Here is a tiny trained network, its code and every weight. The questions are about switching its units off for an input and a class, where a switched-off unit gives its printed mean instead of its output.

import numpy as np


def w(rows, s, z=0):
    codes = np.array(rows[::2]) - 128.0
    scale = np.full(codes.shape[1], s)
    scale[-1] = z or s
    return codes * scale


def norm(h):
    return h / np.sqrt((h * h).mean(-1, keepdims=True) + 1e-5)


def f(y):
    return np.maximum(y, 0)


def log_softmax(a):
    a = a - a.max(-1, keepdims=True)
    return a - np.log(np.exp(a).sum(-1, keepdims=True))


def net(x, mask):
    res = np.array(x, float).reshape(1, 3) / 4 @ E
    u = 0
    for l in range(3):
        y = f(norm(res) @ A[l][:, :-1].T + A[l][:, -1])
        res = res + np.where(mask[u : u + 10], y, B[l][:, -1]) @ B[l][:, :-1]
        u += 10
    return log_softmax(norm(res)[-1] @ U[:, :-1].T + U[:, -1])


A, B = {}, {}
E = w([
[151,174,3,69,40,111,66,94,160,65],'x0',
[145,99,57,231,178,127,97,46,132,20],'x1',
[82,218,110,89,124,1,196,49,143,146],'x2',
],0.0095)
A[0] = w([
[148,253,80,11,67,59,137,116,128,132,78],'L0N0',
[157,103,167,150,164,96,123,153,139,143,4],'L0N1',
[126,74,47,142,139,193,115,122,93,81,162],'L0N2',
[104,137,202,145,119,130,130,136,148,157,31],'L0N3',
[120,223,42,29,66,57,135,101,144,122,55],'L0N4',
[116,153,85,120,147,82,97,86,140,58,164],'L0N5',
[109,175,147,120,159,107,174,100,102,136,65],'L0N6',
[110,115,98,190,148,79,139,90,118,80,51],'L0N7',
[106,188,123,117,162,45,115,47,137,115,6],'L0N8',
[113,156,57,233,132,93,132,57,149,71,103],'L0N9',
],0.008,0.0021)
B[0] = w([
[71,174,61,145,52,73,52,84,127,141,255],'L0N0',
[145,170,173,51,154,181,56,154,159,199,155],'L0N1',
[119,101,176,224,128,124,105,115,217,98,187],'L0N2',
[129,100,90,83,187,167,174,125,108,99,166],'L0N3',
[111,171,170,49,52,187,113,150,67,49,251],'L0N4',
[138,145,113,90,149,128,143,99,89,250,197],'L0N5',
[145,65,135,142,131,117,57,192,199,113,172],'L0N6',
[93,159,81,183,222,171,169,87,164,84,182],'L0N7',
[195,168,69,209,56,145,230,212,111,98,200],'L0N8',
[186,127,171,78,228,77,125,86,41,149,220],'L0N9',
],0.012,0.0099)
A[1] = w([
[159,126,107,126,138,121,164,83,204,158,102],'L1N0',
[84,139,131,78,170,180,156,141,101,104,174],'L1N1',
[78,201,169,109,6,118,121,85,81,143,153],'L1N2',
[69,128,136,75,152,64,122,79,76,156,168],'L1N3',
[85,111,177,179,19,155,97,175,210,67,167],'L1N4',
[70,187,96,3,35,90,152,100,133,129,109],'L1N5',
[147,71,62,173,114,66,144,114,148,95,42],'L1N6',
[105,64,150,189,138,131,139,101,196,113,175],'L1N7',
[96,71,103,73,120,46,73,109,228,194,3],'L1N8',
[167,112,45,103,141,132,85,119,224,93,73],'L1N9',
],0.011,0.0021)
B[1] = w([
[86,123,121,156,113,153,148,133,90,52,141],'L1N0',
[112,128,130,124,149,94,141,112,107,111,165],'L1N1',
[132,177,57,64,132,69,105,89,108,120,238],'L1N2',
[155,89,116,170,111,198,118,132,214,158,169],'L1N3',
[194,111,114,180,86,232,160,107,82,161,189],'L1N4',
[85,169,8,84,99,64,84,68,95,134,246],'L1N5',
[124,144,158,168,159,73,153,145,131,129,143],'L1N6',
[121,134,84,50,56,155,96,93,118,158,175],'L1N7',
[156,90,123,101,153,137,134,139,197,218,139],'L1N8',
[109,117,192,82,156,109,129,151,163,154,144],'L1N9',
],0.015,0.014)
A[2] = w([
[135,129,217,105,94,121,155,203,149,141,2],'L2N0',
[164,117,186,103,196,125,118,113,123,125,123],'L2N1',
[98,80,161,177,149,163,152,136,121,90,91],'L2N2',
[89,143,111,209,69,103,137,176,200,126,113],'L2N3',
[163,96,81,150,109,141,134,116,208,55,68],'L2N4',
[146,178,162,107,165,110,180,99,137,106,178],'L2N5',
[113,198,115,98,91,60,185,145,178,111,190],'L2N6',
[88,128,107,70,158,160,195,130,112,193,142],'L2N7',
[123,148,126,139,155,114,5,45,159,101,81],'L2N8',
[132,138,156,140,118,111,170,205,114,152,126],'L2N9',
],0.014,0.0032)
B[2] = w([
[138,108,159,107,153,83,78,40,82,14,171],'L2N0',
[114,128,148,126,76,156,186,124,58,59,216],'L2N1',
[141,177,101,27,59,19,114,130,189,155,177],'L2N2',
[102,98,120,130,91,185,186,5,133,62,130],'L2N3',
[94,149,178,93,209,130,155,111,108,150,146],'L2N4',
[165,78,167,139,132,199,48,105,178,166,180],'L2N5',
[145,174,109,138,54,171,70,224,169,175,211],'L2N6',
[108,68,162,125,173,23,117,128,111,101,216],'L2N7',
[64,107,168,89,110,41,171,232,92,90,246],'L2N8',
[16,149,141,117,130,124,192,202,144,139,165],'L2N9',
],0.012,0.011)
U = w([
[156,214,19,88,55,89,61,98,77,146,191],'0',
[175,209,110,243,144,159,151,189,168,177,58],'1',
[89,165,135,182,79,159,166,181,202,133,51],'2',
[197,74,157,125,53,250,62,117,110,178,175],'3',
[225,149,136,206,225,138,157,34,69,99,96],'4',
[120,142,108,180,142,178,75,134,160,103,3],'5',
[123,100,127,123,127,101,111,180,194,222,76],'6',
[96,61,228,88,139,96,143,152,71,77,209],'7',
],0.013,0.0045)

Each question gives the input, the list of numbers given to net, and the class t.
The units are the neurons (one row each of A and B). Each row of codes is followed by its name. A weight is (code - 128) times the scale printed after its matrix; where a second scale follows, it is the last column's (A, B and U).
mask holds one flag per neuron, layer by layer. A switched-off neuron (its flag False) gives its mean, the last column of its row in B, instead of its output. The means were averaged over made-up inputs and are rounded, as every weight is.
A unit's drop is (log p(t) with every unit on - log p(t) with that unit switched off) / (log p(t) with every unit on - log p(t) with every unit switched off).
The circuit of an input: a set's keep is (log p(t) with only the set's units on - log p(t) with every unit switched off) / (log p(t) with every unit on - log p(t) with every unit switched off). Starting from the 12 units with the biggest drops (on a tie, the unit counted first), units are removed one at a time, each time the one whose removal leaves the highest keep (on an exact tie, the one counted first), for as long as the keep stays at least 0.8.
circuit, biggest first: the units of the circuit, biggest drop first
most important unit: the unit with the biggest drop
top k neurons: the k neurons with the biggest drops, biggest first
top k neurons in layer l: the k neurons of layer l with the biggest drops, biggest first
drop of u: that unit's drop, to one decimal
input [2,4,-1], class 7: most important unit : L2N8
input [1,-8,-6], class 7: top 2 neurons : (L0N0 L0N4)
input [0,7,7], class 4: circuit, biggest first : (L0N9 L0N7 L1N5)
input [-3,5,-5], class 7: top 4 neurons in layer 2 : (L2N8 L2N6 L2N4 L2N5)
input [-5,3,5], class 1: top 2 neurons in layer 0 : (L0N8 L0N4)
input [-7,-7,4], class 7: top 2 neurons : (L0N0 L0N4)
input [-6,-1,7], class 2: top 2 neurons in layer 0 : (L0N4 L0N8)
input [1,-6,-6], class 7: top 3 neurons : (L0N0 L0N2 L0N4)
input [-5,5,-5], class 3: top 2 neurons in layer 0 : (L0N2 L0N9)
input [6,5,-8], class 7: top 2 neurons : (L0N4 L2N8)
input [-3,2,-2], class 3: top 2 neurons : (L0N9 L0N5)
input [-7,5,6], class 4: top 3 neurons : (L0N9 L2N8 L0N7)
input [-4,-2,-7], class 7: top 3 neurons in layer 1 : (L1N3 L1N5 L1N1)
input [-6,1,5], class 6: top neuron in layer 1 : (L1N5)
input [-6,2,8], class 2: top 2 neurons in layer 0 : (L0N8 L0N6)
input [6,2,-7], class 3: top 2 neurons : (L0N2 L1N4)
input [1,2,1], class 4: top 2 neurons in layer 0 : (L0N9 L0N7)
input [-4,3,7], class 1: top 2 neurons in layer 0 : (L0N8 L0N9)
input [7,0,-7], class 3: drop of L1N4 : 0.2
input [-7,3,8], class 2: drop of L1N0 : 0.1
input [-1,-3,-8], class 3: drop of L0N9 : 0.2
input [2,3,0], class 4: drop of L0N5 : 0.1
input [5,-2,-5], class 3: top neuron : (L1N4)
